(in the rows, 128 means zero)
Each row is followed by its class.
[114 165 112 144 120 121  87 154 116 119 138 168 138 138 137 123 124 121
 153 161 121  99 156 162 126 155 127 131 143 121 111 135 169 133  88 101
  92 103 136 146 180 125 135 169 124 123 156 129] -> J_254
[113 141 122 174 117 138 113 119 127 115 125 182 134  96 135 122 158 113
 114 132  99 150 147 159  92 135  68 117 130 125 140 138 166 124 163  73
 142 143 116 165 165  84 127 111 152 125 145 141] -> J_596
[123  53 139 124 130 136 172  99 130 160 114  77 126  96 126 131 127 156
  96  78 147 149  76  64 123  90 114 129 107 136 138 104  62 117 178 157
 171 147 103  94  40 140 109  60 140 139  90 117] -> J_306
[134  92 169 155 145 139 139 113 119 160 154 156  70 121 147 122 110 152
 124 108 161 146 103 149 139  83 163 148  95 130 147 115  79 113 147 149
 129 130 122  88  72 169  96 106 139 142 116 100] -> J_515
[124  92 132 142 120 119 143 133 113 149 120 126 117 104 143 118 136 132
 113 114 133 128 119 118 119 113  99 122 112 140 140 117 105 123 150 114
 149 140 105 124  87 127 102  94 153 133 111 132] -> J_254
[ 97 133 118 140 131 124 117 154  92 132 159 159  80 123 153 118  92 136
 144 148 131 113 133 161 143 126 155 147 103 133 129 126 136 122 100 117
  92 114 141 128 148 147 117 144 103 120 134 120] -> J_306
[110 151 114  95 121 109 120 132 128 123 105  90 194 146 106 151 133 129
 141 141 117  95 137 102 141 143 142 131 153 110  93 144 141 138  94 144
 101 114 135 146 155 115 156 165 119 115 146 134] -> J_420
[110  93 111 130 108 106 155 126 126 130 100  86 157 103 113 118 150 115
 113 119 127 131 112  90 137 104  91 122 124 128 113 141 115 125 153 132
 144 143 111 139 108 115 134 109 135 117 139 144] -> J_919
[132 100 144 129 134 144 149 101 165 125 114 118 159 120 114 133 146 137
 117  98 128 141 114  91 108 115 117 127 135 114 129 122 124 129 153 125
 146 129  99 116 129 108 136 105 152 130 130 134] -> J_916
[141 142 154 162 146 163 113 103 142 141 144 172 112 119 129 126 135 142
 126 120 132 162 110 150 107 123 127 139 137 123 144 108 124 126 156 114
 139 127 109 116 119 123 116  97 153 149 108 102] -> J_596
[131  69 137 135 109 112 183  97 132 145  87 110 148  85 125 127 178 116
  76  87 122 158 112  83 103  91  48  91 101 137 145 131  99 116 214 119
 203 164  89 127  58  96 102  63 167 116 113 157] -> J_487
[129 131 132 154 125 139 142 122 132 117 126 154 139 109 139 124 142 130
 123 127 115 140 135 133  95 121 104 119 118 131 138 130 131 135 140 111
 133 135 104 134 134  97 130 112 146 120 134 141] -> J_101
[108  88 120 178  93 107 149 129  87 120 121 194  78  75 160 110 180  92
  90 121  96 149 170 169  84 105  28  90  75 151 174 148 152 108 201  58
 169 173 123 174 129  87  93  81 167  93 149 169] -> J_515
[101 147  72 104  89  95 107 175 105 101 100 109 160 139 125 141 133 101
 143 141 105  84 155 102 151 158 117 111 140 118 103 153 165 135  77 113
 109 125 153 173 184 118 148 175 112 110 159 168] -> J_146
[116 118 126 119 126  99 136 155  95 158 140 122  82 127 153 132  96 138
 134 129 147 120 116 129 175 119 153 136 106 119 132 135 101 130 112 142
 112 123 140 106 103 163 112 141 107 120 120 138] -> J_684
[118 111 111 147  95 126 145 135 113 115 110 139 117 103 141 126 150 111
 112 115 110 135 133 129 129 126  79 110 112 137 146 137 130 120 140 100
 151 146 117 149 127 107 119 108 148 122 129 150] -> J_146
[155 169 142 108 161 154  88 111 163 121 142 142 168 175 102 145 125 137
 160 137 144 112 132 122 130 146 191 139 177  97  91 132 141 140  93 156
  92  88 146 116 162 135 175 180 121 153 141 112] -> J_515
[128 161 108 110 120 124  99 133 137  95 117 123 176 154 108 148 137 117
 146 140 120 111 138 117 144 152 137 127 163 107  94 144 151 134  81 118
 104 108 144 148 183 108 170 177 121 130 160 143] -> J_146
[129 153 167 187 146 156 115 138 118 133 197 239  27 130 172 105  89 148
 152 143 137 142 143 229 147 130 164 159  87 140 176 106 143 128 111  98
  88 109 124 103 147 171  89 127 125 134 124  78] -> J_916
[113 176 112 121 127 119  91 166 112 133 140 157 117 146 137 136 103 117
 155 151 115 104 143 149 146 150 146 138 136 112 117 136 156 134  82 121
  93 114 150 148 176 135 138 165 105 130 132 128] -> J_596
[144 135 169 131 151 162 123  94 164 156 153 140 131 130 109 140 119 147
 124 110 141 150 104 121 117 118 156 140 140 121 125 113  91 136 141 144
 132 114  98 106 101 139 129 106 136 149 110 100] -> J_139
[117 127 132 137 126 125 119 136 117 155 125 122 120 121 132 134 119 135
 125 113 133 135 106 103 137 117 127 136 126 114 132 120 106 124 131 137
 131 133 119 120 102 140 116 106 134 142 107 126] -> J_596
[107  81 111 130 103 101 150 131 116 119  90 110 153 107 123 128 155 120
 106 110 126 120 133  93 119 104  88 110 114 122 120 147 127 119 160 118
 152 150 133 145 118 112 129 123 150 111 152 163] -> J_515
[131 156 120  81 152 108 101 153 133 151 142  90 130 170 122 156  69 155
 165 137 164  93 105 101 191 146 230 154 151  96  96 129  99 155  54 193
  85  90 160  91 129 191 152 189  79 149 111 117] -> J_684
[161 123 152 126 135 186 137  42 196 101 108 120 207 106  76 147 195 127
 105 102 107 161 112  85  66 151  80 108 175 118 125 111 128 144 197 104
 166 122  85 136 138  53 189  84 181 151 126 121] -> J_306
[112 178  78 114 112 107  92 168 119  88 108 145 171 137 126 126 140 103
 149 163  92  97 175 130 139 187  98 104 160 117  97 168 196 143  91  97
 101 123 175 187 218  97 165 176 103 114 181 179] -> J_357
[129  74 113 151  95 108 179  97 130 117  84 122 167  88 120 118 195  96
  70 103  97 138 145  98  73 102   7  80 109 137 126 151 150 113 210  89
 198 171  98 166 109  57 123  89 175  99 143 173] -> J_487
[ 96 128  95  95 108  84 116 173 115 115 109 109 145 143 126 141 110 122
 147 132 121  83 151 100 155 141 139 137 125 108 100 146 152 139  85 130
 103 120 149 145 178 142 132 175 110 105 156 160] -> J_916
[128 118 148 157 127 156 144 101 157 122 130 165 129 109 130 119 151 126
 113 111 114 149 138 139 102 121  94 125 122 127 153 122 145 125 163  90
 141 127 100 132 147 101 123 107 161 129 135 130] -> J_916
[156  98 167 114 145 156 142  87 158 154 118  82 153 141  96 148 134 159
 122  89 156 146  71  77 139  98 164 136 145 111 115 107  68 119 137 171
 148 113 102  87  75 134 144  97 147 163 105 106] -> J_146
[142  95 151  76 146 128 139 109 163 146 107  56 181 148  97 157 119 157
 129  93 154 127  84  45 143 103 172 152 146 102  97 111  78 133 111 180
 133 112 110  89  97 147 139 123 129 144 117 119] -> J_916
[128 100 173 131 143 134 149 102 128 168 138 109 118 122 134 136 116 167
 119 108 152 143  85 124 144  93 161 151 113 128 135 109  66 125 133 169
 129 126 110  84  57 154 107  86 137 142  99  87] -> J_420
[123  84 142 149 127 140 157 108 146 134 118 132 124 102 131 126 148 133
 106  91 125 148 120 110 106 109 101 120 111 124 151 121 116 118 174 114
 154 143  97 116 111 114 111  86 154 120 121 135] -> J_916
[135 112 151 141 128 144 154  83 147 137 114 123 163 103 119 139 170 140
 101 114 113 154 118 118  99 118  88 118 134 135 141 117 110 132 171 121
 156 138 101 130  96  97 127  80 162 131 112 116] -> J_420
[104 135 135 168 119 118 115 151  93 127 166 214  56 124 171 106 115 113
 138 149 127 120 154 195 135 116 135 137  92 131 150 136 147 121 116  95
  97 124 144 133 148 146 108 145 131 115 151 127] -> J_515
[100 128 100 107 115  95 115 157 114 114 113 121 153 141 126 137 126 112
 140 138 126  94 144 109 140 122 146 125 132 108  99 151 151 130  98 131
 106 118 153 148 158 132 148 172 119 112 162 160] -> J_515
[125  95 121 121 117 122 146 121 133 136  99  94 156 105 125 123 154 124
 100 107 112 140 114  80 120 120  84 107 127 131 124 139 111 126 162 135
 163 147 130 142 108 107 129  83 138 125 130 159] -> J_357
[ 85 145 124 196 100 125 137 160  95 129 176 252  33  86 186  95 121  97
 123 159  94 139 183 242 111 127  81 114  70 152 179 146 173 117 154  45
 117 141 115 164 175 110  88 122 141  91 153 144] -> J_139
[116 126 103 113 112 110 114 134 137 121  94  96 203 128 109 138 152 113
 126 129 117 101 144  90 108 142  93 111 155 118  93 141 146 129 117 115
 129 124 124 157 155  93 156 147 140 128 156 156] -> J_254
[ 75 121  89 117  78  69 144 185  78 132 106 122 113 110 157 134 129 102
 121 144  95  89 162 130 152 137  80 104  90 138 135 160 142 132 111 113
 117 149 150 174 137 122 117 133 121  84 142 164] -> J_420
[113 150 145 196 114 132 124 143  90 117 172 251  39 103 180  91 131 110
 123 160 108 139 170 245 108 123  92 116  72 163 170 135 175 115 134  60
 124 136 125 154 158 113  88 112 139 110 147 126] -> J_487
[112 158 153 170 144 134 118 166  75 142 185 208  26 134 181 114  69 150
 158 161 144 127 135 197 167 120 179 155  81 143 163 118 116 124  80 124
  80 109 136 102 121 179  85 139 105 136 110  98] -> J_101
[132 139 128 124 147 151 118 129 133 135 150 131 116 140 129 129 102 150
 144 133 141 119 113 129 139 136 169 142 135 128 123 114 121 130 107 144
 106 106 136 110 125 147 139 135 106 148 116  99] -> J_306
[163 158 163  77 185 178 127 108 181 142 133  78 190 174  93 163  97 167
 159 114 159 121  80  48 150 132 216 152 185 105  89 101  82 151  79 204
  95  85 121  77  94 151 169 156 111 168  96  95] -> J_101
[131 150 121 130 115 141 111 121 140 103 116 139 160 134 111 140 157 119
 134 132 111 126 136 131 126 146 113 119 159 115 110 141 153 124 117 104
 125 114 130 150 173  88 160 147 144 129 157 145] -> J_146
[111 126 135 126 121  94 128 157  86 143 144 144  83 138 155 114  96 130
 134 140 147 110 129 144 163 107 154 136  86 136 128 128 116 119  91 136
 111 126 137 114 107 164  96 141 108 118 128 124] -> J_487
[102 126 113 129 120 104 113 163  98 127 130 147 111 139 143 126 106 122
 142 136 135  95 145 137 151 118 154 138 112 116 111 148 141 125  96 129
  95 122 155 137 145 153 126 170 118 115 155 138] -> J_515
[153 123 173 163 156 171 123  75 155 130 153 184 125 126 124 120 146 138
 125 117 139 158 119 159  95 106 139 137 139 121 144 121 116 120 160 116
 128 119 110 112 116 121 135 114 161 144 136 100] -> J_515
[ 97 162 112 163 109 119 128 164  94 110 144 200  92 112 166 116 124 107
 141 161  98 119 177 185 113 136  97 119  98 142 155 145 165 126 116  85
 109 132 132 157 173 108 118 144 130 104 152 148] -> J_101
[104 142 113 131 121 108 104 159 102 129 135 146 120 135 140 122 107 120
 144 148 128  90 146 145 139 140 128 134 122 131 112 134 143 132  93 113
 105 118 138 138 158 137 120 162 119 126 142 133] -> J_254
[138 117 152 154 125 139 144  96 137 133 123 149 138 115 127 124 143 135
 107 108 136 149 118 136 111 109 106 120 112 134 135 121 117 119 160 117
 156 135 104 116  97 119 114 102 150 132 129 115] -> J_487
[143 113 151 137 126 153 134  97 143 136 126 130 135 120 120 140 150 138
 121 106 130 152 104 113 126 120 122 123 136 128 139 112 100 122 147 128
 150 124 107 115 105 118 130  96 152 147 117 122] -> J_146
[ 85 143 106 140 115  97 110 183  81 142 144 168  69 119 170 122  98 114
 137 151 117 117 140 157 155 128 122 135  96 128 144 136 144 126  93 110
 103 134 152 145 144 153  99 138 105 118 123 138] -> J_596
[105 108 129 172 100 123 162 134 102 121 118 164 104  83 155 115 149 118
 102 118 106 147 142 136  99 103  58 115  87 148 161 131 129 123 167  82
 152 157 104 146 115  95  97  88 164 107 133 153] -> J_101
[124 128 125 181 116 141 138 109 134 115 127 172 129  97 123 105 168 114
 113 137 114 157 134 158  98 114  71 118 126 141 137 136 149 122 174  79
 146 139 104 148 143  87 132  91 159 128 152 130] -> J_919
[116 162 118 164 120 128 114 171  91 115 167 222  45 115 182  95 113 107
 142 167  96 123 168 215 142 156 114 123 100 151 161 139 172 133 112  81
 101 129 157 160 171 130 109 127 116 117 142 136] -> J_357
[113 145 131 149 125 135 127 139 113 123 135 160 117 120 143 127 121 130
 134 133 122 127 134 137 124 125 121 134 117 133 138 131 130 134 125 115
 116 127 117 128 132 120 117 129 139 120 135 137] -> J_101
[142 161 129 113 131 145 101 131 145 120 135 136 142 153 117 152 124 133
 152 136 129 120 122 132 145 152 164 135 157 118 109 124 129 136  81 135
 104  99 136 128 156 129 159 155 122 148 135 120] -> J_146
[122 128  91 103 104  99 127 135 129 121  87  88 182 121 110 158 146 112
 120 116 115 113 141  77 126 148  99 107 148 106 107 157 133 140 135 122
 144 136 138 155 148 104 156 147 128 115 146 171] -> J_684
[154 130 167  93 156 154 133  79 175 149 117  71 200 147  88 158 139 164
 130 111 144 133  83  73 132 128 167 137 169 112 105 108  82 146 123 185
 128 106 106  98  84 132 157 113 133 153  98  96] -> J_420
[ 72 165  84 168  96 104 105 191  70  98 149 223  63  97 186  92 126  89
 138 176  79 107 198 211 142 161  82 118  93 154 153 152 207 132 114  53
  94 135 170 190 209 117  98 146 121  97 178 171] -> J_357
[106 146  64  59 110  96 106 165 125 107  83  41 231 155  91 168 118 121
 154 144 120  78 136  33 150 163 150 124 171  93  58 157 153 140  67 162
  98 102 155 164 174 126 187 196  90 120 150 155] -> J_306
[120 105 111  77 127 127 142 111 158 129  87  44 221 137  79 153 135 144
 125 105 134 110  96  28 125 122 132 126 165 101  72 129 112 132 129 164
 136 112 121 125 123 110 176 139 128 131 137 142] -> J_306
[137 144 109 121 128 131 124 126 152 121 121 115 166 134 106 134 140 119
 140 141 127 127 120 107 128 134 130 131 157 124 101 133 133 140 118 134
 120 117 120 135 139 120 160 135 126 134 139 121] -> J_919
[130 139  76 106  92 123 129 118 161  84  87 102 223 114  99 142 180 101
 109 126  84 111 158  85  78 163  56  95 165 120  88 142 175 144 141  86
 147 132 129 187 191  48 188 144 136 108 168 165] -> J_306
[120  97 108 111 111 121 144 116 132 127 101  81 169 112 109 139 144 129
 110 109 122 120 110  58 114 122  95 116 134 122 109 130 117 132 149 133
 153 137 121 138 113 111 144 111 131 124 128 141] -> J_306
[128  94 122 119 122 145 157 100 146 133 107  99 161 107 117 138 144 136
 106 102 123 141 108  83 105 117  99 120 131 127 124 119 110 125 163 127
 159 133 112 125 107 104 141 100 141 128 115 126] -> J_306
[ 79 156  97 156  94 104 114 181  90 116 150 208  80 107 164 113 119  93
 132 164  92 110 191 192 126 146  87 111  93 139 138 165 184 127 117  61
 105 137 138 183 197 109 110 156 119  88 170 162] -> J_139
[101  78 125 108 108  93 164 139 114 159 107  68 135 104 124 129 117 131
 107 103 137 119 110  74 143  91 116 122  99 121 119 141  84 123 147 149
 147 151 109 127  85 143 105 114 124 106 122 148] -> J_139
[ 96 157 111 164 116 132 116 162  91 110 164 209  69 117 163 106 107 120
 150 166 108 112 165 204 130 147 119 132 100 142 145 134 179 124 106  80
  89 118 147 152 184 123 126 150 114 110 153 124] -> J_306
[143 139 110 103 131 134 115 110 167 106  95  90 223 140  97 136 158 121
 124 122 112 126 122  66 114 153 114 111 183 107  93 145 143 141 124 131
 134 121 138 154 159  86 179 131 133 143 153 158] -> J_357
[ 96 110 113 177  98 127 144 129 126 103 122 194 105  85 151 109 167 102
 106 119  88 138 170 166  81 132  43 105 100 141 166 140 175 117 178  52
 151 153 106 162 177  76 110  97 168  97 161 170] -> J_916
[ 99 150  96 137 105  99 118 166  93 121 137 172  91 119 160 126 121 103
 134 147 110 114 158 158 141 151 105 120 114 127 141 150 156 138 112  89
 112 132 150 152 164 126 123 151 118 105 142 159] -> J_684
[112  91 113 102 122 108 149 129 133 133  92  65 180 116 118 130 137 129
 112 108 124 126 105  55 142 118 111 119 134 118 103 137 105 130 140 153
 147 140 134 133 109 123 135 110 123 128 136 161] -> J_357
[141 165 133 154 134 159 109 112 147 104 136 178 152 129 128 112 152 118
 134 145 102 141 144 156 105 151 108 120 158 123 124 138 168 131 137  94
 122 117 134 152 180  87 152 125 144 138 159 136] -> J_357
[105 121 153 191 126 139 132 138  93 153 161 207  38  91 174 106 109 133
 118 126 125 158 120 197 124 100 109 142  77 143 178 114 116 112 161  93
 138 147 113 119 103 142  74  82 143 129 108 108] -> J_596
[121 200 106 120 124 120  86 152 124 100 144 178 133 153 133 143 116 115
 163 173 117 110 169 172 138 169 145 135 158 110  99 152 186 143  64  95
  74  96 166 155 224 115 167 201 112 123 177 142] -> J_684
[137 140 147 112 138 143 136 108 147 138 121 111 163 137 110 149 134 147
 133 125 126 124 114 113 131 134 147 131 147 121 117 122 114 140 120 151
 117 115 120 122 117 124 145 123 136 133 114 104] -> J_420
[130 122 156 111 144 138 132 112 151 154 143 107 143 135 111 139 105 145
 132 115 144 131 103 104 139 114 164 139 134 113 108 128  89 133 121 160
 122 116 104 108 108 145 133 131 119 135 120 117] -> J_139
[134 137 137 169 128 150 123 111 134 116 138 198 114 116 138 125 150 119
 124 125 119 143 151 167 100 127 113 119 125 126 144 132 151 124 151  90
 127 127 124 139 147 109 133 123 154 131 144 127] -> J_515
[136 116 128  93 130 131 152 112 156 128  92  62 205 127 102 153 145 132
 120 105 128 131 103  32 108 117 122 116 149 113 102 130  94 142 132 160
 149 129  96 124 105 101 157 116 141 135 116 155] -> J_101
[ 86 112  88 172  77  89 150 157  86 111 126 182  74  76 156  96 159  77
 107 150  90 129 167 170 114 121  30  98  77 163 161 154 164 126 173  59
 156 166 122 179 150 101 103  94 143  93 152 161] -> J_919
[118 139 167 199 129 163 127 120 119 142 182 232  49  95 159 104 122 134
 121 139 118 163 148 229 107 118 113 131  88 152 169 125 138 115 162  76
 126 130 101 135 139 120  91  95 146 125 133 108] -> J_139
[118  98 118 121 120 108 140 144 118 152 116 102 135 115 138 130 121 126
 122 118 132 109 122 105 130 122 111 119 113 136 126 126 105 128 129 137
 144 136 118 128 101 138 117 117 128 134 112 133] -> J_254
[123 118 167 165 132 145 143 129 111 168 176 188  39 103 162 114 103 136
 119 124 135 155 125 174 138 105 128 137  81 148 164 117  95 123 154 110
 130 134 100 112  91 151  79  93 137 129 106 109] -> J_139
[128 130  90  99 103 117 120 123 148 102  79  86 211 136  93 157 169 107
 124 114 107 112 136  64 126 154  90 102 173 106  93 152 149 129 120 115
 140 127 130 165 168  78 174 155 139 124 158 175] -> J_146
[152 110 134  98 138 143 121  86 173 133  87  63 236 136  79 149 160 139
 120 102 135 124 104  45 101 136 110 117 185 107  86 125 105 136 139 151
 153 117 104 125 113  97 167 121 155 153 122 133] -> J_254
[ 76 148  99 184  89 114 118 157  94 110 145 217  82  89 158  99 142  91
 120 152  86 122 194 204  93 140  58 103  98 147 157 163 186 114 155  42
 126 151 124 189 195  88 101 129 145  87 175 170] -> J_139
[ 97 112 116 141 112 104 127 157  95 125 127 158 101 122 148 116 126 119
 130 132 129 111 145 140 143 115 123 129 107 125 132 147 140 119 128 116
 119 133 146 137 130 140 118 143 134 113 152 146] -> J_515
[126  87 152 130 128 127 169 126 117 164 121  92 102 103 144 134 122 149
 105  98 145 148  87  78 137  90 129 126  90 139 155 107  52 126 153 160
 155 142  95  91  40 146  96  73 136 139  81 128] -> J_101
[118 154  97 126 102  99 123 149 114 110 115 142 144 133 135 127 141  97
 125 140 111 107 163 134 125 145  98 105 125 129 115 146 167 125 113 103
 125 130 134 159 157 105 133 156 126 109 149 159] -> J_487
[144 152 131  84 143 134  99 143 134 132 132  94 151 173 110 159  95 148
 165 128 149 103 102  96 184 149 210 149 159 107  94 120 103 140  52 178
  88  91 145 107 129 168 157 170  97 154 116 106] -> J_146
[102  84  66 118  62  83 151 151 116 105  62  75 176 102 115 143 179  98
  96 107  96 106 143  57 123 139  33  82 126 131 111 157 143 122 150  99
 171 163 130 180 141  79 143 124 148 101 161 195] -> J_146
[123 101 123 116 111 115 131 134 120 134 106  99 138 126 123 144 131 138
 122 110 136 125 105  95 155 115 127 137 130 119 114 131  92 123 116 141
 133 129 133 121 103 139 128 126 139 134 132 129] -> J_146
[127 101 133 179 107 142 147 105 132 122 116 174 123  75 137 118 178 112
  93 114 101 153 147 151  64 127  34  95 108 154 153 121 142 125 198  58
 177 156  87 158 131  70 111  71 180 120 128 147] -> J_254
[127 134 117 112 131 129 124 135 142 127 119 121 154 131 127 126 130 124
 134 134 115 121 132 108 135 148 124 116 146 124 110 141 139 135 116 135
 124 121 148 147 152 119 149 133 119 138 143 150] -> J_357
[143 128 145 128 141 148 122  99 168 128 127 126 159 142 106 144 140 138
 130 113 132 137 120 108 114 126 146 136 146 105 124 117 129 128 131 132
 123 107 108 111 145 121 141 129 140 136 132 118] -> J_916
[112 150 132 179 114 135 136 146 101 114 144 207  81 102 164 117 130 122
 127 151 108 143 153 180 110 124  96 122  94 143 162 134 146 128 137  78
 123 133 118 142 149 108 107 117 145 115 138 133] -> J_101
[120  89 121 115 107  97 162 121 121 128  91  94 162 112 123 127 149 115
 101 107 125 126 126  88 124 107  85 102 110 127 112 145 115 114 146 132
 163 149 114 137 103 106 123 115 134 110 132 159] -> J_487
